Below are the code and all the weights of a small trained network. Each question names an input and a class and asks about switching units off, where a switched-off unit gives its printed mean instead of its output.

import numpy as np


def w(rows, s, z=0):
    codes = np.array(rows[::2]) - 128.0
    scale = np.full(codes.shape[1], s)
    scale[-1] = z or s
    return codes * scale


def f(y):
    return np.maximum(y, 0)


def log_softmax(a):
    a = a - a.max(-1, keepdims=True)
    return a - np.log(np.exp(a).sum(-1, keepdims=True))


def net(x, mask):
    res = np.array(x, float).reshape(1, 4) / 4 @ E
    y = f(res @ A[0][:, :-1].T + A[0][:, -1])
    res = res + np.where(mask, y, B[0][:, -1]) @ B[0][:, :-1]
    return log_softmax(res[-1] @ U[:, :-1].T + U[:, -1])


A, B = {}, {}
E = w([
[39,66,107,164,25,51],'x0',
[106,153,124,134,130,138],'x1',
[69,72,245,90,114,224],'x2',
[36,46,31,184,202,217],'x3',
],0.011)
A[0] = w([
[102,72,46,138,161,160,157],'neuron 1',
[164,146,120,147,129,68,132],'neuron 2',
[140,91,179,117,203,253,128],'neuron 3',
[205,188,43,118,212,104,208],'neuron 4',
[177,188,131,132,211,144,178],'neuron 5',
[38,85,219,138,63,124,92],'neuron 6',
[140,187,187,122,89,70,253],'neuron 7',
[95,129,50,177,68,25,133],'neuron 8',
[73,90,157,114,73,122,61],'neuron 9',
[103,114,81,145,118,81,145],'neuron 10',
[128,73,102,172,230,183,115],'neuron 11',
[172,148,243,123,155,170,176],'neuron 12',
],0.014,0.0069)
B[0] = w([
[38,92,101,211,153,165,219],'neuron 1',
[110,130,119,130,59,78,189],'neuron 2',
[60,192,111,50,67,138,237],'neuron 3',
[204,105,127,217,32,153,252],'neuron 4',
[207,93,115,138,138,152,217],'neuron 5',
[254,112,87,169,79,172,214],'neuron 6',
[221,144,176,48,78,51,244],'neuron 7',
[25,131,172,88,137,23,254],'neuron 8',
[176,155,125,202,69,157,176],'neuron 9',
[54,134,138,145,154,129,190],'neuron 10',
[55,182,106,133,28,144,222],'neuron 11',
[187,137,113,59,232,175,226],'neuron 12',
],0.019)
U = w([
[214,108,144,183,62,150,195],'0',
[70,203,136,57,34,127,222],'1',
[129,108,89,254,63,217,214],'2',
[37,94,133,209,159,128,12],'3',
[161,164,136,53,182,196,6],'4',
],0.0097,0.0024)

Each question gives the input, the list of numbers given to net, and the class t.
The units are the neurons (one row each of A and B). Each row of codes is followed by its name. A weight is (code - 128) times the scale printed after its matrix; where a second scale follows, it is the last column's (A, B and U).
mask holds one flag per neuron, in row order. A switched-off neuron (its flag False) gives its mean, the last column of its row in B, instead of its output. The means were averaged over made-up inputs and are rounded, as every weight is.
A unit's drop is (log p(t) with every unit on - log p(t) with that unit switched off) / (log p(t) with every unit on - log p(t) with every unit switched off).
The circuit of an input: a set's keep is (log p(t) with only the set's units on - log p(t) with every unit switched off) / (log p(t) with every unit on - log p(t) with every unit switched off). Starting from all 12 units, units are removed one at a time, each time the one whose removal leaves the highest keep (on an exact tie, the one counted first), for as long as the keep stays at least 0.8.
circuit, biggest first: the units of the circuit, biggest drop first
most important unit: the unit with the biggest drop
top k neurons: the k neurons with the biggest drops, biggest first
drop when u is switched off: that unit's drop, to one decimal
input [1,-2,-8,4], class 3: most important unit : neuron 8
input [1,0,-6,1], class 3: top 4 neurons : neuron 8; neuron 3; neuron 6; neuron 7
input [1,8,-1,1], class 3: top 2 neurons : neuron 3; neuron 7
input [1,6,1,-6], class 0: top 3 neurons : neuron 3; neuron 8; neuron 11
input [-8,-3,0,6], class 2: top 2 neurons : neuron 4; neuron 8
input [-6,2,0,7], class 2: top 4 neurons : neuron 1; neuron 8; neuron 7; neuron 4
input [5,6,-2,1], class 3: top 3 neurons : neuron 3; neuron 7; neuron 11
input [5,3,-2,1], class 3: top 2 neurons : neuron 3; neuron 7
input [7,-4,2,-4], class 0: top 2 neurons : neuron 6; neuron 3
input [0,4,2,0], class 4: circuit, biggest first : neuron 4; neuron 11; neuron 8
input [7,8,0,6], class 3: top 2 neurons : neuron 8; neuron 4
input [-8,0,0,4], class 2: top 2 neurons : neuron 4; neuron 8
input [7,-8,0,7], class 3: top 2 neurons : neuron 8; neuron 4
input [7,-8,-4,1], class 3: most important unit : neuron 3
input [-4,8,-1,-5], class 0: drop when neuron 1 is switched off : 0.0
input [-2,4,8,-4], class 4: drop when neuron 12 is switched off : 0.3
input [-5,0,-5,1], class 2: drop when neuron 7 is switched off : 0.7
